Below are the code and all the weights of a small trained network. Each question names an input and a target symbol and asks about switching units off, where a switched-off unit gives its printed mean instead of its output.

import numpy as np


def w(rows, s, z=0):
    codes = np.array(rows[::2]) - 128.0
    scale = np.full(codes.shape[1], s)
    scale[-1] = z or s
    return codes * scale


def f(y):
    return y / 2 * (1 + np.tanh(0.7978845608 * (y + 0.044715 * y**3)))


def softmax(a):
    e = np.exp(a - a.max(-1, keepdims=True))
    return e / e.sum(-1, keepdims=True)


def log_softmax(a):
    a = a - a.max(-1, keepdims=True)
    return a - np.log(np.exp(a).sum(-1, keepdims=True))


def net(x, mask):
    ids = ['ΓΔΘΛΣΨαζημξτ'.index(c) for c in x.split()]
    T = len(ids)
    res = E[ids] + P[:T]
    r = res
    for j in range(3):
        rows = slice(4 * j, 4 * j + 4)
        q, k, v = (r @ M[0][rows].T for M in (Q, K, V))
        z = softmax(np.where(np.tri(T) > 0, q @ k.T / 4**0.5, -1e9)) @ v
        o = O[0][rows]
        res = res + np.where(mask[j], z, o[:, -1]) @ o[:, :-1]
    y = f(res @ A[0][:, :-1].T + A[0][:, -1])
    res = res + np.where(mask[3:19], y, B[0][:, -1]) @ B[0][:, :-1]
    return log_softmax(res[-1] @ U[:, :-1].T + U[:, -1])


Q, K, V, O, A, B = {}, {}, {}, {}, {}, {}
E = w([
[224,107,125],'Γ',
[156,100,149],'Δ',
[118,82,119],'Θ',
[199,90,124],'Λ',
[58,35,128],'Σ',
[206,185,118],'Ψ',
[183,112,142],'α',
[105,63,186],'ζ',
[126,108,117],'η',
[246,80,119],'μ',
[139,128,105],'ξ',
[100,108,97],'τ',
],0.013)
P = w([
[116,107,25],'0',
[178,67,135],'1',
[211,45,212],'2',
[96,186,112],'3',
[150,120,134],'4',
[187,35,233],'5',
[103,178,103],'6',
[153,139,140],'7',
[204,37,249],'8',
[106,176,102],'9',
],0.011)
Q[0] = w([
[124,134,144],'head 0',
[174,112,180],'head 0',
[145,151,80],'head 0',
[119,179,78],'head 0',
[52,180,73],'head 1',
[155,126,175],'head 1',
[196,107,198],'head 1',
[106,130,120],'head 1',
[153,123,111],'head 2',
[101,121,166],'head 2',
[191,129,209],'head 2',
[168,46,248],'head 2',
],0.012)
K[0] = w([
[109,174,130],'head 0',
[97,89,102],'head 0',
[94,146,205],'head 0',
[146,145,204],'head 0',
[11,163,54],'head 1',
[159,135,201],'head 1',
[173,79,182],'head 1',
[98,142,141],'head 1',
[179,150,116],'head 2',
[91,116,108],'head 2',
[139,137,15],'head 2',
[130,108,13],'head 2',
],0.012)
V[0] = w([
[125,97,147],'head 0',
[171,138,182],'head 0',
[98,116,67],'head 0',
[115,104,46],'head 0',
[94,163,63],'head 1',
[141,148,193],'head 1',
[81,149,79],'head 1',
[255,42,110],'head 1',
[54,54,142],'head 2',
[159,135,194],'head 2',
[77,73,163],'head 2',
[47,65,111],'head 2',
],0.008)
O[0] = w([
[117,98,122,143],'head 0',
[116,56,74,105],'head 0',
[113,204,144,157],'head 0',
[139,198,194,175],'head 0',
[2,226,56,80],'head 1',
[218,120,95,124],'head 1',
[45,154,49,85],'head 1',
[225,176,188,255],'head 1',
[2,191,237,164],'head 2',
[120,135,18,97],'head 2',
[41,242,168,144],'head 2',
[72,201,206,170],'head 2',
],0.0035,0.0085)
A[0] = w([
[124,67,175,185],'neuron 0',
[111,173,139,101],'neuron 1',
[151,121,120,175],'neuron 2',
[107,245,29,82],'neuron 3',
[90,113,75,182],'neuron 4',
[145,160,114,125],'neuron 5',
[156,136,146,107],'neuron 6',
[191,91,126,151],'neuron 7',
[139,145,156,167],'neuron 8',
[131,187,103,115],'neuron 9',
[151,93,122,137],'neuron 10',
[116,105,215,173],'neuron 11',
[41,158,47,113],'neuron 12',
[144,147,121,138],'neuron 13',
[197,144,131,254],'neuron 14',
[172,134,132,208],'neuron 15',
],0.012,0.0052)
B[0] = w([
[132,158,83,218],'neuron 0',
[165,67,76,130],'neuron 1',
[108,132,122,157],'neuron 2',
[254,121,102,154],'neuron 3',
[139,137,194,149],'neuron 4',
[116,131,110,131],'neuron 5',
[123,130,162,165],'neuron 6',
[89,71,107,220],'neuron 7',
[120,156,124,175],'neuron 8',
[163,129,64,130],'neuron 9',
[113,112,83,156],'neuron 10',
[143,183,92,246],'neuron 11',
[170,46,208,173],'neuron 12',
[115,130,117,135],'neuron 13',
[65,130,111,255],'neuron 14',
[77,128,117,207],'neuron 15',
],0.0079,0.011)
U = w([
[235,43,155,80],'Γ',
[67,112,67,149],'Δ',
[208,199,9,140],'Θ',
[176,107,124,106],'Λ',
[132,255,194,97],'Σ',
[88,43,46,86],'Ψ',
[217,112,110,165],'α',
[144,119,146,89],'ζ',
[47,43,253,95],'η',
[102,107,67,90],'μ',
[91,146,97,170],'ξ',
[37,216,90,253],'τ',
],0.0073,0.004)

Each question gives the input, a string of symbols that net reads in full, and the target symbol t.
The units are the heads (4 rows each of Q, K, V and O) and the neurons (one row each of A and B). Each row of codes is followed by its name. A weight is (code - 128) times the scale printed after its matrix; where a second scale follows, it is the last column's (O, A, B and U).
mask holds one flag per unit, heads first, then neurons. A switched-off unit (its flag False) gives its mean, the last column of its rows in O or B, instead of its output. The means were averaged over made-up inputs and are rounded, as every weight is.
A unit's drop is (log p(t) with every unit on - log p(t) with that unit switched off) / (log p(t) with every unit on - log p(t) with every unit switched off).
The circuit of an input: a set's keep is (log p(t) with only the set's units on - log p(t) with every unit switched off) / (log p(t) with every unit on - log p(t) with every unit switched off). Starting from the 12 units with the biggest drops (on a tie, the unit counted first), units are removed one at a time, each time the one whose removal leaves the highest keep (on an exact tie, the one counted first), for as long as the keep stays at least 0.8.
units of the circuit, in order: the units of the circuit, biggest drop first
unit that matters most: the unit with the biggest drop
top k neurons: the k neurons with the biggest drops, biggest first
which heads matter: for each layer, one digit per head in row order, 1 if its drop is at least 0.15 and else 0, layers parted by /
drop when u is switched off: that unit's drop, to one decimal
input Σ Ψ ξ, target Σ: units of the circuit, in order -> [head 2; head 0; neuron 11]
input Ψ Λ Ψ τ μ Δ, target Ψ: unit that matters most -> head 2
input Σ τ Σ Λ Δ Ψ Σ η Ψ, target Σ: units of the circuit, in order -> [head 2; neuron 11]
input Ψ Ψ τ, target Ψ: which heads matter -> 001
input Σ τ Σ, target Σ: units of the circuit, in order -> [head 2; neuron 11; head 0; neuron 7]
input Σ Λ Σ Σ ζ, target Σ: which heads matter -> 001
input Σ ξ Δ τ Σ ζ, target Σ: units of the circuit, in order -> [head 2; neuron 11; head 0]
input Ψ Ψ Ψ, target Ψ: top 2 neurons -> [neuron 7; neuron 14]
input μ τ Σ Σ Ψ Θ τ, target Γ: which heads matter -> 010
input τ Δ Σ Ψ, target Θ: top 2 neurons -> [neuron 3; neuron 9]
input Ψ Ψ α Λ Σ Σ Σ Σ α, target Ψ: top 2 neurons -> [neuron 7; neuron 14]
input Σ τ Ψ ξ Θ Σ τ ξ Δ τ, target Γ: top 2 neurons -> [neuron 12; neuron 3]
input Σ ξ Γ, target Σ: which heads matter -> 101
input η α μ Σ, target η: top 3 neurons -> [neuron 12; neuron 11; neuron 4]
input Ψ Σ ξ ξ τ Λ Ψ Σ Λ, target Ψ: top neuron -> [neuron 7]
input Ψ Λ Ψ ξ τ τ Γ Δ τ, target Ψ: drop when head 0 is switched off -> 0.1
input Σ Σ τ, target Σ: drop when neuron 1 is switched off -> 0.0
input Ψ Σ Ψ α τ Ψ Σ Σ Θ, target Ψ: drop when neuron 1 is switched off -> 0.0
